Levels
[  50 -105  -76    8  -49 -132  -33  -71  -61  109  -74  163   67   32
   57  -56 -164   59  -18  -69 -108   -2 -102  166 -135 -124   22  -93
  -84  -55   29  -82   83   84 -178  -10 -217  -79 -117  -20   78  -91
   40   37    1   -1   -7 -131   51  184  -93   35  -30  122] -> 5
[-104   45  -12  112    8  -35   15  -78  -58  -81  -62  -88  -71  -22
    1  -77  -54   12  231    5  -50   17   35   22  -32   81   37   87
   -5  -92  -28  -43   24  -59   79  -72   60 -112 -122  -70   25  -94
   99   -9  -50   65   -6  -42 -182  119    1  -69   14  -70] -> 23
[ 124  213  189 -149   35  -53  -33  -46   78   26 -255 -129  -67 -255
   84  -48  343 -213 -125  -88 -142  -75  101 -271 -336  -37  299 -266
  -19  103 -165  406  370  -30  117   42  182  107 -267  157  222  311
  244 -108  -26   45  366  -83  104  407 -307  -52  331  220] -> 29
[ -21  -27   74   97   91 -202  124   40  -83  155 -174  -24  135 -118
  212   89 -205  -26   19 -118   14  170 -131  327 -110   32 -325  -72
   40   -2   58 -171  286  -98 -125 -150  -74  -89    8 -190  268    4
   -7   15  -19 -213  147 -220 -162  374 -264  161 -103  -92] -> 28
[  -4   26  -21  -56  -71  -92 -153 -102  -76   77  -72    9   43  121
  -28 -114  -21  117   10   13  -50   47   72  -50  -96 -108   94   17
  -60 -239   39  -46   65   23  -91  213   72  -92 -118   49    3  -15
   51  -78   71  -62   22  -39  -43    3  -99   19   92   65] -> 19
[-204   19  -47  117 -146  -15   19   22 -137 -179  100  -16 -119    3
  -56    2   52   25  230   85  123 -141  -48  110   20   84  -63  216
  154  -60 -177  -99 -219    6  177   72  191  -14  -28 -108 -221  -51
   30   15   90  -10 -126   72 -297  -77  -41 -225   74 -138] -> 19
[   2   80 -103   20 -155  -54   65  -63 -228  161   99  -92  -42   28
   11   14   37   86  158   -9  129   26 -121  221  -10  -18 -163   74
   59 -126   25 -252  -36   46    4 -134   17   17  -38   -3  -60 -143
   87    7   97   60 -108  135  -14  -34   66   76  -57   16] -> 21
[   0   29    8  165  -52  -40  -30  -37  -17   90 -231  269  133   30
  221 -130  -19   79  106 -108 -122  -58  -42  129  -51 -102 -112  -46
  -10  -12   14  -58  -33   88  -37  -83  -58 -121  -92  -65  -16  -48
  144  -22   85  116   69 -125 -153  239  -80   24   52  -29] -> 31
[  39  -26  -23   20 -123 -102   94  -90   16  110  -40   63  121  195
  124   24   56   38 -140  -62  210 -278 -115  201 -161  -72 -124   89
   39  -23  -60   29   -2  123  -51  -31  -25   59  -20   17 -186 -112
  -81  -27   73  -70  131   99  -64  151  -16  -86   28   98] -> 16
[ -22  -55   66   23 -120 -118   11 -155  -13  159  -64 -249  -73  130
   -6 -160  192  -52  -13 -120  240 -101  177  147  -70 -115    1  105
   56 -176   94  -35 -110  190  -64   32   68  200 -185   24 -235 -154
   99 -104  209   87   58  264  145   26  278   40  217   94] -> 19
[-132 -229  -30  -52 -116   67  205   22 -130  115   48 -210 -196 -133
    5   64 -110 -116   95  -46   88  240  -30  131  103   30  -30  -46
   22  -72  189 -191  150  -72 -119   50  -51   -1  -13 -171  136    2
  243   44  -63   63  115 -107  130  152    0  253   60  -25] -> 37
[ -56  208  -65   58 -340  218   29 -132 -178  -46   55  218   39  220
   34  -43  353  176  283    0  106 -340  -29 -106  -11   -4   36  120
   15  -44 -305 -104 -369  158  173 -160  208 -117 -175   77 -325   52
  221   -5  117  325 -285   72 -196  -58   24  -99  142    5] -> 25
[ 144 -164   19  -39  120 -268  209   79  111  -22  103 -162   62  -75
  166  207  -94  -80 -232 -138  188  -64 -351  328 -203  -43 -217 -118
  -51   82   28  -62  380   40 -246  -21 -405  168  -41  -77  192  -28
 -121  120 -105 -327  235  -61  110  242 -155   74  -32   78] -> 27
[ 194   18 -174   92 -260   37   -9   34 -323  148  -87  138   73 -194
  175 -115  -90  234  156  102 -263   82 -169  -87   32 -147  -62  -48
  -85  -72   63  -63  152  -32  -76  128   72  -99  -63  103  281   63
  263  -32    0  -82   77 -327 -144  326 -410   58   60  131] -> 8
[  34  -77    9  -35  -60 -226  -77  -50   13   68  -10   46  -40   40
  158  -59   28   48  -59  -47  -45   19  -66   53  -57  -47   12   27
  -75  -65  -55 -108  143  106   32  130  -93   18  -94  -11  -13  -15
  115   29  150  -28  122  104  117  126  -24   35  -48  126] -> 21
[ -84   53   44  139  -10 -105  -46 -154    3   22 -226  119   60  157
   28  -55    2   16  -15 -115  111 -232   56   67 -214  -13  -13   27
  -11  -29 -132   30  -69  146  -10 -120  -98  -28 -149  -37 -109  -51
   -3 -113   40  174   29  164  -59  177  -16  -69    8   44] -> 1
[  70  -27 -187   70  -27 -224 -175   46 -201 -178   51  262  -23   38
  -13  -65 -186   98   17   57  -36 -190 -329  281 -166 -132  -18   61
   13  -55  -12 -133 -103  200   -3  175 -178  -77   18 -116 -104 -167
  -65   33   65  -87  -77   29  -15  -43 -207  -82 -114  130] -> 24
[ 200  166 -137  -56 -299  226   53  158 -282  119  140  204  309    4
  230  121  270  189  137   34 -147  -63 -147 -406  -18 -255  140 -209
  -77   32 -180   20  102  -25  -66  -40  253  -56 -242  187  151  292
  333 -132   18   72  -43 -400 -230  356 -531  219  263  227] -> 21
[-283 -308   -6  -55  -21 -179   62   29  216  204  167   59   70  117
  101  247 -142   22  -26 -102 -113  158  129  120  -52   35 -128   -4
    1   -7  -99  -84   82  -16    5  -37  -86   83  -78  -54    4  -14
   12   76   42   26   35    3 -130  115   37  -24  -94  -46] -> 6
[-173   36   30  137   21  -11  -34  -99   47 -130   82   18 -124   87
  -45   35  -93   85   88   55  113 -162  -17 -166 -106  111   30  135
  -38  -37 -153   83  -12    1  134   77  -61  -32  -18   10    2   14
    1 -119 -122  111  135  336 -151  -24  -13 -191  -67    4] -> 9
[-269 -329    6   86 -120   30  158  -41  164   63  250 -169 -162   75
   48   49  -92   35  270   -1   96   95  157    8  192   84  -96  234
   70  -58   74  -92 -156   29   99   85   35   81   13  -71  -99 -137
  206   36  -27   84   98  165  -50  -44  334  -31   20  -79] -> 33
[-146 -319   20 -127  -43 -205  188  -30   84  155  132  -78   13   49
   57  181  -98  -30    3  -89   -5  207   36  235  -51   60 -135   19
  -48  -43  -75 -288  163  -18  -90  -85  -86  -20 -154 -168   92   -8
   48  179   70 -165 -134 -227   30  172   33   86  -82   24] -> 23
[-331 -132  109 -175  139 -172   61  -33  298  177 -242   16  117  213
  109  179   61 -237 -219 -205   49  256  237  281  -61   58 -152 -180
  117  -41   54 -102  196  -54   -9 -138  -71  -48  -55 -228 -140  -79
   -3   32  111  199  117  -31  -42  195  117  285 -129 -149] -> 23
[  49  150 -258 -247 -124  328   30  128  -81   73  150   91   23  -13
 -201  117   92   11   26  140   98  -82 -121   83  -81 -185  -13 -162
  221  -78  177   69 -125  -51  -34  129   93   51   19  158  -83  -97
  101 -100  -76   86   -5  -58  -57 -280 -107  -43  250  101] -> 33
[  21    6  -42  144  -52  -24    5   99  -81 -111 -173  251   -1 -109
  138  -81  -52  -38  -98   28  -66 -221 -185  -38 -139  -77  124  -22
   -8   59 -122  144  145  -18   -6  181   -1  -65  -82  -86   26  105
   26  -94   22  -63  268 -155 -189  322 -374 -208  200   69] -> 3
[ -66  152 -158  191   -6 -290 -243   21 -388   20 -118  -19 -141  -97
  -98  -26 -198   60   21   41   82   10 -175  279 -170  -59 -208   47
  147 -152  122 -134   -7  142   67  121  -87   95  133  -92    2 -160
  -57 -180   97   99   81  414  -22  -47 -227   67 -215    8] -> 0
[-208   31   56   57   25  -56  -60 -162  114 -248  -34  107  -18   67
 -152  -95   29   -4  177   79    0    4   84  -88  -20   66  154  -20
   40  -83 -245  -58  -35  -84   14    8 -118 -204 -192  -45  -30  -63
  -54   55  -26   95 -241  -36 -186  -42   92 -189  -65 -120] -> 0
[ 128 -120  -78  -49  -66 -192  -51  -46   19 -109  -50 -238   51  -12
   26  -39   67   54 -196   53   98  -29  -53   63  -21 -113 -120  -84
   -8 -147  111   21  234   47 -140  225 -258  239  -99  148   97 -152
  -20  -15   11  -60  130  119   78  163 -103  114  -98   95] -> 3
[ -95 -205  110  -73  -13 -109  166 -119  263 -113   29  -68  102  190
    7  -79  134 -225  -99   28  187  -63   89   31   -9  -86  230   -8
  144  -26  -48  157   88  -62 -106   92   43  -71 -110  -88 -191 -175
 -139   44    1 -122   83 -175  -67  215  191  -34   82   56] -> 20
[-169 -124 -271   86 -100  -38    7   81  -52   53   68  424   46  169
   63  161  -54   -4  -11  -18  -91 -145 -146  232 -104 -146 -117  -57
  107  100   44  -67 -206  236  154 -174 -136   26   46 -166 -257 -226
   74  -31   84  456  -52  126  -80   91   -5  104 -228  140] -> 31
[-104  -90  -16  173   -6  -86  111  -66   82   72   31   69  -49   66
  -19  -26  -41   47   94   -3  140  -41   12   98  -48  -44 -169  117
   25  -17  -13 -154 -115  115  -15  -63 -137    7 -138 -106  -76 -143
   39  -63   97   41  -70  119  -60  -10  212 -109   23   61] -> 17
[ -98 -152  -83  -22 -105  -80   13   52  -39 -172  179  -39   18   59
  -64   65  -24  -72  -65  144  141 -125  -78  -11  -38  -82  130   30
  171  -42  -58  147   32  -37    3  254   68   72   35  -14  -92  -89
 -120  -59  -44  -84  108   34 -140  106 -164  -65  -12   78] -> 3
[ -79  -53   30   22 -130  -86   72 -122  -35   92   13  -22  -45   50
   94   30   74   12  136 -126   20   27  -21   54  -29    7   -4  -18
  -52    8 -102 -131    3  113  -25 -141  -81  -24 -122  -42  -40    3
  190   89   26  133  -58   11   43  153   72  105  -20   20] -> 15
[ 227 -171   41 -401 -182   80  178  -42  257    9  222   14  247   87
  195  124  381 -115 -100 -132  -42 -146  -86  -88  -79 -196  316 -359
  -57  155 -198  170  186   45 -186 -118 -140  111 -302  246   19   77
  211  236  -78   16  -21 -362  235  333  -21  151  182  277] -> 32
[  81 -143   14  134  -73 -166   75   21  -33  151  131 -201 -135 -178
  145 -134   91  -12   32    4 -115  247    3 -283   68 -203  180  -59
 -136  -82  120  -29  346   11 -114  170  -59  148 -237   20  226   45
  245 -109  115   12  252   11  130  274   52  148  176  211] -> 19
[-127 -124 -136 -203 -257  111   60  -59  132   83   94  364  268  420
  110  249  123   77   89 -183  119 -380  -55  416  -99  -39 -194    1
  163  122 -184  -62 -508  298   66 -277  -44   -8   21   30 -507 -183
   97  212   19  253 -263  -34  -73  -60  106    6  -56   -8] -> 33
[  -7  267  131   75  139  -89 -188 -185   11  -51 -401   50  -87 -138
  -35 -151  -30  -11   91  -15  -97   68   63 -201 -210   68   78 -162
  -18    0  -45  189  176   -6   86   58 -113 -215  -64   47  256  102
  162 -150 -180  188  234  112   41  181 -194   58  -68   36] -> 40
[-139 -166  100  -66    5 -178   24  -18   64   26  234 -218  -22  -65
  -26   43  -79 -102  131    1   48   69   68  193  -62   20   27   37
  177  -58  -64   32   39 -104   29   13   89  131  -52   12   48 -116
  -52   51    6 -153   28   76  -65   59   73 -109   -9  -23] -> 35
[ 188 -123 -130 -292 -324  353  179  125  -15  -31  189   -3   40 -151
  124   32  373  -31   39   11 -190  -67  -67 -267   88 -192  334 -291
 -105   39  -81   77  155  -73 -111   62   47  132 -366  226  103  191
  441  119   -9  142  -19 -461   81  265 -197   68  436  202] -> 35
[ 169  -11  -64    4 -209  -35  -85   47  -64 -305   73 -125 -176 -157
  103 -102  264   88 -104   44  -67 -357 -191 -196  -87  -64  197   32
 -171  -46 -190  175  154   99   60  355  -57  293 -230  212  -15  157
  165   36   65  -49  210  109   -9  126 -273 -289  300  117] -> 13
[-142 -124 -212 -105 -116  139  127  157  -20  161  146  185   63   65
   68  215   18  -91  -34  -28  -17   81  -84  121   51 -122  -22 -214
  133   43  102  -63   16  -20   -7 -115 -103   49   -6  -54  -95 -109
  148  -34    0  389   64   -1  -16  103  -20  250  -44   56] -> 40
[ -98  -14  111   -2  -74  -72  -23 -191  -28  -21  -59   57    5  150
   57 -137  -16    7   99  -61   82 -111    1  196  -63   60   56   99
   12 -143 -115 -107  -38   -7    2  -27   44 -160  -60  -74 -110  -78
  -17   74   66   -9  -40   36  -61   66   75  -83  -29  -69] -> 30
[ -51  -74 -103 -225 -169   -4   79   52   63  -20   75  -10   27   78
   15  225  188  -14 -127  -21   58 -168  -69  141 -151   -1  -89  -27
   80    5 -105   60   13   75   66  114   71  128  -29   48 -158   59
   49  108    9  -43   49  -84  -66   13 -181  -68  120   28] -> 27
[  93  -70  150   41  -31 -243   96 -186  217   -3    3 -183   38  -45
  129   -8  136   -6  -23  -13   78  -60   -5 -121 -113   -8  -37  -38
    1  105 -145  217  216   67    0    6 -147  121  -95  163  151  -12
   34   35 -104 -113  211  101   58  320   36  -34  -91  154] -> 10
[   1  -41  -15   63 -136 -127    3  -93   -7  -51   36  -19 -130  -32
   55  -61  122   47  120  -18  -26  -56  -80   -3  -44  -27    8   43
  -20   -7  -60  -17  -15  167   67   92  -70   27  -69   10  -48  -11
  167   80   23   65   43   73   59   49   43  -29   24   59] -> 28
[   9   81  -56  -99 -118  146   22  -32  -27 -153  160   52  -78    8
  -81   46  139   48  102   91   98 -147 -145 -120  -56  -18   93  -47
   22  -16 -114   17  -34   15   51  109  -29  -36  -62   84   -9   57
  130   14  -93   75  -35   46   -4 -105  -76  -68   77   80] -> 31
[-111   19  103   88  -37 -155  -35 -125  -70  -60  -65 -129  -53   29
   44  -60  -33  -37   65  -50  161 -140  -15  206  -95   87  -52  108
   97  -68  -99   30  -17   11   61  -16   37   38    8  -30  -82  -94
  -47  -10   11  -14  100  231 -110  133  -14  -95  -64  -80] -> 10
[   0  -69 -157  -94  -96  -28  -88  -90  -64  -77  -75   35    7   84
 -118  -43   11   40 -130  120   13 -110    6   89 -115  -94  -38  -49
   33 -163  106   12   29   53   27  119  -87   69  -66   52  -13 -189
    2  -68   33  178  -24  109   29   55  -85   48 -154  160] -> 35
[ -83 -288 -334 -270 -280   10  100   41   62  114  285  291  201  313
   68  327  111  102  -24  -19 -176 -118  -30  153  -62 -104  -42  -54
  -17   62 -150 -152 -169  193  108 -221  -50   69 -158   35 -264 -162
  155  195   92  284 -335 -193  -28  101   -6  100 -180  229] -> 22
[-242  104  213  163  127  -83  -96 -107  106  -88  -64   76  -36   84
  -85  -60  -22  -19  127  -12  272   -4   94  -13  -57   33  -99   14
  146  -38 -126  -44 -153   27   15   66  -94 -106  -36  -98  -54    4
  -37 -164   17   78  -12  326 -124 -117  113  -43  -28 -110] -> 8
[ -93 -128  -25 -199 -114   95   80  182  -22  -28  139  294   47    3
  138  223   62  -57 -129  -50   13  -78 -204  103  -57  -31    4 -168
   -5   74 -212 -170  104  -43  -13   45  -71   -6 -104 -120    3  219
  130   84  106   37  -20 -160  -30  129 -307   42   78   42] -> 34
[-149   66   24  -90  100  -69 -101   35  159 -183  -21  180   -9   66
  -42  124  -25  -77 -106  -24  134 -187 -132  188 -182   49  -39  -81
  142   63 -172   94  -42   19   63  117 -169  -15   44  -30 -153  -12
 -111   20  -58    2   96  176 -106 -112 -118 -184  -20  -79] -> 7
[  -7  -67  -62  -37 -205  117   97  108  -24  -29  205   74   20  -27
   98   56  142  -33  105   29   67  -88 -139  -45   77 -137   98  -76
  137   86  -69   80  -83   27  -24  124   63   53  -22   51 -116   29
  173   22  -18   21   79  -97  -85   86  -86    3  203   57] -> 10
[ -19   38 -237 -148 -267  165   40  129 -265  -92   92  205  118  115
   32  155   86   50   -2   68  114 -194 -277  218   12  -84  -71  -49
  132  -35  -73 -142 -121    5  -11   42   91  -52   46  -39 -224  -38
   53   64   46   42 -145 -177 -210   16 -323   61   22  -14] -> 16
[ 123 -225 -312 -138 -260  124  195  149 -252  121  431 -394 -197 -280
  -84  142   75   -2  114  153  -81  368 -129 -210  194 -241  102 -227
  -26  -79  338  -93  271  -38 -170  157  -89  287 -109  140  309  -52
  385   -8 -114  136   37 -122  230  108  -57  402   75  276] -> 11
[ -31    5  -79  326  -50 -176  -69  -94  -11  101 -190  161  246   32
  203  -42  -72  257  114   57 -274  -25  135 -147  -87  -60 -267   32
  -63  -21  -63   80   72   35  148 -200  -13   34 -158  108  195 -125
   72 -177   38  223   37   47 -390  462 -182  -17 -279   90] -> 10
[ -82   22   41  100  128 -390 -127  156  160  -18    9  308  105 -214
  159  182  -18    2 -179   -7 -357  -67 -134  -33 -378  -36  -70 -165
    6  177 -365  220  328  -35  192   18 -112  145 -141   34  229  200
 -137  -30   87  -59  211   31 -291  298 -447 -328  -80   64] -> 37
[ -72  -37   21  -74    1   30  -70 -146   84 -131   43 -148 -101  117
 -130  -89  -55   20  181   19  138  -96   89   57  -47   38   85  116
   64 -144   58   47 -163   52   23  162   16  -48  -29   42 -103 -154
   77    4 -121  -20   20  122   33 -162  155  -89   76   -3] -> 29
[-107   19  -22 -188 -111  -38 -278 -205   29 -227  196  -99  -18  121
 -363 -146  220   33  144  241  -14  -16  265 -219  -54 -123  286  -65
  163 -243  -92  139 -189    4  127  222  117   62 -190  249  -83 -181
   -8  -75   34  228 -315  235    4 -236  142  -55 -103  145] -> 36
[ -32 -107  -50   98   16 -158   55   85  -22   -7   10  133  100 -131
  140   87 -100    9   15  -48 -213   97 -126    6  -86  -65    8 -178
  -98   52 -140  -94  279  -70 -115 -114 -226  -11 -226  -70  248   57
   48   47    2    8  -22 -248 -154  362 -256   13  -44   27] -> 2
[ -40 -110   10 -128  -31  -45    9  -82  150 -179  -21 -252   20  -11
  -90   27   58    1  -34  112   94   63   95  -63   19   18  -57  -71
   75 -100   28  112  144  -88  -59  243  -82   68  -59  122  110  -66
   14   29 -145 -105   63  -49  -67   76  -72   32  -45  -21] -> 7
[ -18   38  -23  220  -24 -179 -106 -114  -92 -150   75    2  -29  -21
  -76  -89 -107  191  238  124   53   -4 -105  -48  -29  -47 -130   85
   24  -75  -50  -77  -84   91   -5  110 -151  -57  -21   26   99 -118
   -6  -46  -59  -56 -116  153 -139  -41  -32  -57 -178   22] -> 13
[  41    2 -164  -40  -87  -17  -22  -91  -89   57    8   78  -33   33
  -76  -57  -32   77  -52  120  -15  -28  -92   94  -96 -101  -51  -30
    9 -155  131  -61   88   14    7   56  -99    5  -28   50   48 -186
    9  -54   32  126   13  112   35   -8   -1    0 -134  158] -> 32
[ -66  -85   62  -35  -13 -231    0  -10   67  -33   41   83   54    7
  115  114    9  -64   -7  -48    6  -23 -113  139 -139  -13  -57  -64
  106   98 -136   41   77   79   61   24  -49   -7   36  -71    4   14
    2   85  -14  -70   90  -16  -26  193 -143   44 -133   47] -> 30
[ 118   -9  -40  -85 -113  -82  -47 -103 -145  -99  -10 -109  -27   58
   33  -82   54   58   -8  -27  103 -105 -143  106  -52  -47   54   -5
  -95 -139  -19 -138   85   82 -106   74 -134   12 -136   34  -10  -69
   93   61   33  -35  -44   27  121   90  -79   90  -12   96] -> 18
[-241  -66  111  -28   -2 -106  -21 -191  251  -70  193   71   77  314
 -100  102  108   -8   82  -74  172 -267  144   76 -211   28   33   72
   96   -8 -278   72 -266  141  106 -157  -36   53 -138   35 -265 -115
 -116   22   11  168 -188  293  -91 -117  265 -193  -69   15] -> 32
[-318  -41 -330  -68 -168  153 -163  222 -276  -60   90  474   64  185
 -118  143  -19    4   30  127 -122   -5  -24  168    8 -177  -10  -97
  208 -129   61 -202 -300   45  158   85  186  -89   27 -221 -308 -108
   77 -118  209  447 -273  -50 -290 -119 -250  159  -84   -1] -> 29
[ -55   45  130  134  -28  -61   64  -83  108  143 -324   83  -53 -109
  153 -104   45   82  -68  -63  -50   19   61  -29  -97   64 -197   33
 -113  -57  -90  -43  219  -47  -21   99  -39  -52 -164  -26  141  182
  115  -44  117  -94  223  -64 -161  194 -107 -214  201  -87] -> 12
[ -51  -82   98   62   81 -367 -151 -103   47 -107 -165  -37 -124  -70
   17 -205   60 -122 -135   52  -91  350    9 -191   23 -156  191 -190
  -47 -119  120  -28  391   30 -103  349 -222 -101  -75 -145  153  -10
   52  -52   87   55  195   30  165  211  -15  305 -159   98] -> 19
[-105 -184 -206 -115 -393  256  159  151 -412  180  466 -293 -236  -33
  -19  206   13  122  191   10  196   -4 -101  109  142    0 -100  173
    3 -216  103 -330 -116    9    9  111  218  280  -19   15  -48   74
  324  -17   98   93  -40  184   50 -157  -67  119  223   17] -> 33
[-224   47  173   72  -28 -147  -45 -203   79 -117  -22 -285 -259   60
 -133   19  237    5  108  -73  167    7  201 -292 -123  116   62   89
  -86  -92 -178   11   -3  164  103  140   -6   57 -187  -16  -47  188
  172  -68  -11  163   21  324   62  -79  112   14  101  -28] -> 21
[-193    8  -98   79  -99 -101 -171   33  -45 -309   91  284   50  167
 -149    3  198   16   66  122   40 -235    4   -7 -109 -145   35   11
  182  -24 -213    3 -346  202  172  134   64    2 -121  -87 -325  -75
  -49  -75  171  223 -302  104 -237 -107  -88  -87  -33   55] -> 25
